Rows near named flat spaces through zero (a row that begins with a name and a colon came from that space)
lobef-mag: [ 112  -26  243  -30  -22 -173  254 -296   30   -9   25 -202  109  -82
   30  252 -110  112   16  -37  255  -74  -73]
lobef-mag: [  57   41   59  -80 -105  -31  136 -166   62   66   11  -17   51   71
 -136  123  127 -221   55  -32  -73 -149   85]
fid-kulag: [-134   32   47 -118  -63 -117 -360  -45 -272 -247 -153  220   10  -62
 -259 -159  -88  -34 -290 -203  -45  -32 -124]
sura-dovu: [ -28 -236  252 -141   57  201 -275  -64 -178 -527  -49  153  103   63
  105   26  -40   77    8  -91  135 -157 -163]
sura-dovu: [-109   57   72  -12  -16  -86 -288  185   19   14 -213  323   -5  -22
   -8  -80   97   68 -126 -103   -5  106   26]
puz-kupu: [-109 -157  170  -22  168  -54  242 -150 -170 -189  127 -482 -229 -173
  139   69 -375  168  100  184   96  -12 -281]
puz-kupu: [ 166  -89   75   55  -19   -3   21  122  121  107 -165   75  -38  -20
   38  144   68  181 -168 -142  161    9   27]
fid-kulag: [ -57  149 -136 -117 -100 -165   10 -214 -128  125  -88  -19  -70  -88
 -326   -7  -48 -159 -196 -102 -184   64  -57]
lobef-mag: [ 160   40  -27 -107  -62   16  307 -419 -134 -107  153 -253   78  -61
 -132  173 -168  -48   48   -8   -1 -134  -86]
rerof-kurep: [ -58   36  -51  -50  -77 -223   41   50 -199  168  -28  -72  -73 -121
 -178    4   35 -203  -64  -96   30   18   13]
sura-dovu: [ 379  254  -94 -133 -234   53  128  -28   28   97 -124  232   78  -86
 -362  119  -27   43 -144 -326   46 -190  172]
puz-kupu: [ 264  179   64  -76 -101   19  204 -173   77   58   90    9   86  -15
 -165  139 -243  117  -70 -147  -20 -255  -37]
puz-kupu: [ 244   75   92 -103  -83 -118  138  104   99  147  -85   -2   17 -107
 -161   99  -12   52  -41 -228  308 -179  151]
puz-kupu: [-163    4 -214   27  -13 -103 -163  454 -193  285 -231  261 -254  -92
   -5 -106  326 -226   33  -36 -121  360  213]
dopir-zogi: [ 200  277 -231  -70 -225 -128  -15  178   27  373 -260  246  -48 -113
 -489  -65   49  -83 -239 -353   72  103  280]
lobef-mag: [  59  258 -392   62 -142  -72  329  -57  168  586   48 -108  -43   26
 -222   30  200 -326  103   78 -249  208  266]
puz-kupu: [-203 -102  104   -7  160 -131 -302  381 -143  -84  -63  175 -125  -69
  239 -167   85   46   29   27   53   58  -13]
puz-kupu: [-125 -194  183    9  229  126 -465  409   87 -371   83  185  131  118
  370 -298   50  173  121   58  263 -176    1]
rerof-kurep: [  76  111   57 -141  -14 -119 -326  364 -300   -1 -204  483 -125 -198
  -88  -48 -177  224 -295 -367   -8  -29  -99]
sura-dovu: [ 252   98   11  -58 -129    5   83   -4  207  -18 -104  -52   84  -37
 -309  -40  -23   63  -96 -195  325 -201  214]
dopir-zogi: [ 135   56 -224   47  -63 -237  -16  330 -202  239 -256   96 -220 -276
 -179  -50   88   95 -294 -236  154  193  154]
dopir-zogi: [-167  -74  155   25  -13    6  -93 -122    4  -93   15  -69   -2   55
   -7   47 -115   18 -160   37 -149 -117 -293]
fid-kulag: [-282 -154   90   64    2  121  -98  -39 -155 -319   31  -85 -134  141
  -42 -165   44 -271  141  207 -222   -2    4]
fid-kulag: [ 178   58  145  -55  -76   26  137  -52  145   66   57    3   96   62
  -89  117  -84    3   36 -110   93 -229   48]
rerof-kurep: [ -63   48 -152  -63   32  -75 -237  205 -128   70  -88  221  -92  -18
  -87 -188   81 -100  -90 -100  -96  111   98]
rerof-kurep: [-150  -75   25   74   33  -82  -45  -22   56  161   12    6   15   94
  137   61  154 -109  -13   91 -132  104  -67]
fid-kulag: [  89   92  -49 -102  -89 -221 -158  186 -157   88 -237  231  -48 -188
 -217  -32   83   25 -259 -297  149   13   90]
rerof-kurep: [   4  -51  132   67  118   16  151   25   80   33  144 -153  -72    7
  231   75 -175  160  109  137  -17  -55 -114]
rerof-kurep: [ 364  236 -262 -114 -204 -128   59  198  190  366 -192  166   75  -58
 -458  -80  256 -165 -129 -363  291  -74  498]
lobef-mag: [-152 -126  191   13  181  160 -224 -200  195 -404  192   29  275  223
  385  -76   51  111  165  249  -32 -150 -145]
lobef-mag: [  94  132 -346  149  -64   -5  343   34 -138  276  -38 -203 -330 -189
 -173   15 -144   53  -87   66 -222  271   50]
sura-dovu: [-144  -96   92  -68   86   29 -161  156  100 -130  121  -48   73  131
   90 -181  149 -211  208   99   95 -208   89]
puz-kupu: [-123 -135  191   26   68  273  -47 -398  104 -427  207  -97  258  225
  241   61  -77   53  169  242 -106 -133 -240]
puz-kupu: [ 107  264 -318  -79 -274 -100  454 -169  -93  459   23 -148  -58  -66
 -432  135  186 -527  189  -35 -181   99  304]
fid-kulag: [ 148  142   76 -102  -93 -234 -315  163   49  133 -261  431  140 -104
 -156   20   51  208 -424 -409  184  -92   -9]
fid-kulag: [ 119   -2   -2  -17   26  -29  239  -43 -146   17   72 -199 -124 -169
   23  130 -232  154  -17  -13   42  -43 -134]
dopir-zogi: [  83   36  102 -123  -85  -31 -244  268  172    2 -210  233  140  -10
 -165  -91  157    0  -61 -265  385 -133  198]
dopir-zogi: [ 207  245  -36 -131 -132 -115  130 -225   97  210  -73  146  139  -79
 -166  200    7   54 -124 -185  -28  -55   17]
sura-dovu: [ 141  145 -124  -67 -238 -111   16   78  -25  167 -216   36  -51  -88
 -547  -81   28 -172 -224 -304  158  -38  230]
dopir-zogi: [-292 -207    0   88   96   15   -4  -23 -276 -121  150 -264 -181   19
  121  -52  -92 -160   56  222 -220   72 -244]
rerof-kurep: [  33   45  -89  -61 -102 -133  -16  280 -170   80 -192   -3 -127 -244
 -222  -53   57  -36  -94 -187  249   29  107]
rerof-kurep: [ -55   43 -175  120    4  -17 -141  160  -94  121  -66  196  -70  -41
   80  -41   61   92 -179   -1 -218  182  -72]
lobef-mag: [ 201   56  105   38  -38  191  171 -193  325  -19   48  -12  166  117
   53  153  -87  198   62   24   55 -114   13]
sura-dovu: [-216 -277   44   53  134  156  -40   12   70  -96  180 -143   78  268
  299  -54  296 -336  396  286   -8   58  100]
sura-dovu: [ 172  187  -13  -62  -13 -115   62 -190  239  174   91   40  283  -50
   94  169  -12  219 -136  -75   57 -177 -137]
rerof-kurep: [ 105   84  -24   -3   38   45  234 -202   23  -59  104 -144   10 -118
  140  150 -147  232   41  115  -68  -57 -150]
fid-kulag: [-168  -16  -24   52  -16  197 -306  -25  120 -111   99  169  219  282
   -2 -185   53 -148   21   60 -163  -28  -35]
fid-kulag: [  89   99  -84   11 -170  -51   87  -74  -14  108 -172  -33    4 -125
 -287   66  -42   38 -183 -158  124   95   24]
sura-dovu: [-171  -70   -3   48   97   69 -421  349 -175 -158 -158  415  -81  -31
  247 -124   99  169  -94  -12 -136  179  -97]
lobef-mag: [ 100  122   -9  -91  -91 -131  444 -501  -11  130  126 -297   27  -34
 -167  234  -55 -192  113   67 -111  -50   14]
dopir-zogi: [  27   29 -129   35   19   50  394 -410  185   -5  363 -524   82   92
   21   50   -2 -173  163  315 -187 -273  -61]
fid-kulag: [ -26  -35 -114   96  -65  112    9  108  -86  -77  -52   34  -71   13
  -31  -60  165 -115   72   69  -74   83  139]
rerof-kurep: [ 19 114 -40 -93  84 -61  91  76 187 235  87  53  40 -15 234  90 187 -31
 200 103 -83 -59  56]
sura-dovu: [  13 -112  -30   25  110 -103  -26  322 -359   -5  -75  -21 -363 -210
   22  -74 -218  156 -140  -96   31  122  -67]
fid-kulag: [ 381  317 -316  -11 -257 -184  568 -154  -63  574 -131  -76 -223 -222
 -444  276  -23  -90 -163 -206 -172  140  227]
rerof-kurep: [ 310  140 -194  -58 -100  -85  234   22  121  234   16 -113   66  -83
 -230   16   83  -60  -19 -159  239 -124  270]
dopir-zogi: [ 126   -5    1  -89   56  217  -88   82   91 -197  178   97  151  152
   68 -126    9  -40  191   -2   50 -265  123]
sura-dovu: [-207   75 -208   76    1   49 -109 -252   77  -44  121  -18  130  161
    4 -151  147 -186    5  228 -351   83  -36]
dopir-zogi: [ 173  202  -83 -124  -96    2  -64   87   96   72 -124  186   65  -90
 -220  -42  -33  100 -120 -221  117  -88  102]
sura-dovu: [  -1   44  106  -81  163   45  184 -186  -64  -77  177  -80  -43 -102
  336  194 -269  259  175  171 -168  -12 -284]
puz-kupu: [ 112    6  -22  -50 -104   24  370 -338   82  131  231 -407  143   90
 -208  130  -92 -271  166   25  109 -158   35]
sura-dovu: [  64 -141  235   64  -81   41  -37   28  193  -56  -77    9  156  123
  -12   89  114    4  -31  -93  281 -139   62]
fid-kulag: [  36   26  -49 -121  -50 -216   51  147 -231  119  -91  -30 -152 -206
 -160   28   58 -125  -80 -157   87  -49   46]
puz-kupu: [  33  -46 -108  209  -51  -60  601 -390 -291  114   -5 -581 -459 -248
 -169  266 -460  182 -215  155 -275  279 -304]
fid-kulag: [-219 -189   98   72   99  126   75 -175  -56 -191  195 -257  -23  195
  118  -80  -58 -231  331  282  -71  104   10]
lobef-mag: [-431 -356  384  -36  274   33 -459   79  -88 -547   90  -62   71   96
  414 -183  -54   78  114  201  160 -108 -330]
fid-kulag: [-158  -32    9  161  108    4  186 -204  -84  -29  210 -209  -26  -14
  324  103 -130  104  144  319 -237  151 -235]
rerof-kurep: [ 105    8  104   43   67   45  -40  -73  309  -19   32   -3  225   13
  220   98  -80  377 -110   -2  189 -105 -170]
lobef-mag: [-100   72 -181   71  106   -1  -50  105  -61   75  119   64  -26   -1
  192 -130   24    4  123  162 -183  176   24]
dopir-zogi: [-296 -275  200  167  171  -84 -110  223 -226 -159  -53 -134 -249 -108
  322  -25  -95  168   -6  175   48  200 -236]
fid-kulag: [ -60   33  -18   44   27   25  -23   64   24   41  113   39   59  114
   36 -130    9 -134  209   81   -9   78  154]
puz-kupu: [ -77  -41   18    8    4  148 -186   56  133  -81   -7  124  116  160
   32  -98  106  -69   70   29    0   -4   52]
lobef-mag: [ 297  179 -128  -32 -267  -49  216   -2  104  312 -252   84  -65  -74
 -458  135   97  -84 -198 -290   69    4  266]
puz-kupu: [-185   51    8    5 -174 -161  -61   40 -297   62 -255   86 -196 -121
 -349  -39  -15 -207 -124 -124  -73  249   39]
dopir-zogi: [-185 -128  249  -70   58  -60 -318  140  -88 -234 -141  271  -10   90
   77 -113  179 -129   91  -28   56   22  112]
lobef-mag: [-224 -225  198  135  250   31 -133  -56  -41 -291  138  -81  -34   84
  452  -43 -107  210   67  278 -101   68 -248]
lobef-mag: [  33   22  -52 -145 -109  -57 -107  123  -73   55   -8   44  101    0
 -248  -78  118 -272  -15 -202  169 -173  115]
dopir-zogi: [  33  187 -220 -128 -118  -94  131 -202   75  192    1  -48  100  -28
 -205   39  244 -280   45   -2  -96  -27  142]
rerof-kurep: [  44  -42   65   34  123  -90 -143   22  418  102  -47   55  220  101
  227  -22  211  178  -44   13  272   16   95]
fid-kulag: [168 -23  98  39  51  51   0  53 155  14  29 134 135  54 212 100  19 213
  18 -44 130 -58  25]
rerof-kurep: [ -68   48  -23   13   31  -98  -97  276   18   90   -5   -9  -61  -51
  -52 -198  -42  -16   25  -25  141   11  103]
dopir-zogi: [ 193  329 -347  -13 -224 -232 -125  377 -166  501 -476  481 -219 -314
 -440  -25   48  135 -474 -460  -21  374  197]
sura-dovu: [-102 -131  120   33  -79   30  116 -253   49  -90   35 -298  -15  136
 -205   20  -31 -236    6   72   -8  -94  -30]
sura-dovu: [ -79 -130   81  -82  182   95  -47 -240  169 -207  275 -142  170  209
  288   -6   90  -83  162  225 -128 -263 -132]
dopir-zogi: [-277 -170   40  -11   97  -72  225 -302 -129 -112  299 -512  -47  100
   71  -38   38 -431  347  351 -108  -37  -38]
lobef-mag: [ 207  152   94 -120 -127 -126   83  -77  163  140  -84   58  159  -55
 -211  110  -16   41  -81 -233  257 -155  105]
lobef-mag: [ -10 -104  239  -68   -8  -12  -69   49  -39 -137 -107   11  -26  -40
  -30   61  -94   79  -48 -117  197  -91  -82]
rerof-kurep: [  92    5  109  -81   80 -155  292 -470  -29   14  218 -221  125  -58
  222  323 -103  101   16   94  -90 -140 -267]
puz-kupu: [-111 -122   72    3  144   -3 -111   43  110   23  179    7  141  165
  312  -13  162 -102  167  136  -15  -69  -34]
lobef-mag: [ 145   30   82  -11  -45  -22  160  -88  115   28   98 -117   90   70
 -115    9  -67  -63   87  -44  161 -156  145]
puz-kupu: [ 174  -58 -108   62 -112  180  300 -242  265   22   71 -343  145  121
 -154   82  119 -136  110   69  189  -84  168]
dopir-zogi: [  42 -101   40  108  120   95   15 -112  186  -87   90  -74  120   93
  273   43   -8  218   25  134   62   28  -71]
puz-kupu: [ -84  -18  -69   21   28   58   32  -46  -46  -49    6  -51  -59  -13
   65   -5   41  -30   81  125 -111  106  -22]
dopir-zogi: [ -74   23 -111    0  -47   -2  226 -137 -161   67  166 -238 -112    7
 -114   16  -44 -281  125  131 -242  -31  -23]
sura-dovu: [ 147   54  -31  -53   61  -56 -186   51  103  -44  -23  190  161  -40
  102  -30   44  247 -195 -132  119 -127  -33]
rerof-kurep: [ -72   19  -38  -12   13   14  -37 -151 -154  -29  -52  123  -54  -74
  123  160  -25  121 -142   35 -311  109 -273]
[ -40   17 -105 -100  -80 -102 -107   54 -176   85 -124  125 -101  -11
 -249  -64  142 -272 -106 -146 -107   43  107] -> lobef-mag
[  -3   30  135 -173  -81  144 -244   19   37 -258   63  213  243  161
 -131 -114   61 -195  105 -121   62 -340   65] -> puz-kupu
[  81   13 -118   10  -72  218  -63   38  140 -107  -35   96  128   99
  -56  -70  191  -60   69    1   44  -48  169] -> sura-dovu
[ 138  107  -71  -45  127 -250  -33  234  -62  246   13  128  -62 -206
  172   22  -87  276 -168 -137   66    1  -66] -> sura-dovu
[ 127  212 -269  101 -217    4  326 -170  315  455  -27 -140   67   85
 -310   74  184 -238   22   23  -85  124  271] -> dopir-zogi
[ 259   78   67   71   49   35  299  -61  185  146  106  -92   29  -77
  210  235 -230  391    2   18   68  -69 -111] -> fid-kulag
[ -23 -124   75   -3   59  274 -220  -50  109 -379  144  141  273  259
  197 -112  169  -70  205  111   18 -173   67] -> lobef-mag
[  31  137  -87 -114  -32 -169  -57  139 -274  103  -69  119 -167 -181
 -221  -80 -176   -7 -157 -200  -57   24  -12] -> dopir-zogi
[-214 -110   99   54  300  -78 -141   -5 -214 -169  192  -16  -98  -86
  523   10 -245  334  -43  224 -250   59 -452] -> sura-dovu
[ -65  -65  -28   84   86   61  294 -385  -69 -135  279 -434  -19   34
   99   41 -233  -10  154  286 -138   22 -167] -> sura-dovu
[  29  158 -133  -43  -50  120   43  -82  214  110  104  112  225  116
   70   29  229 -146  222  100 -119  -36  129] -> sura-dovu
[  69   52  -81  -54  -21  -16  -62   24  -49  -14  -32    4   -5  -84
 -136  -56 -115   91 -170 -127   58  -58  -60] -> lobef-mag
[  57  -74  134  116  -36  168  211 -347  135  -22    5  -54  103  104
  168  317  -51  159   36  109  -93  115 -161] -> puz-kupu
[ 115  -91  -54   33    3 -126  378  242 -385  201  -78 -336 -487 -347
 -123  132 -313  100  -57  -97  134  154  -58] -> puz-kupu
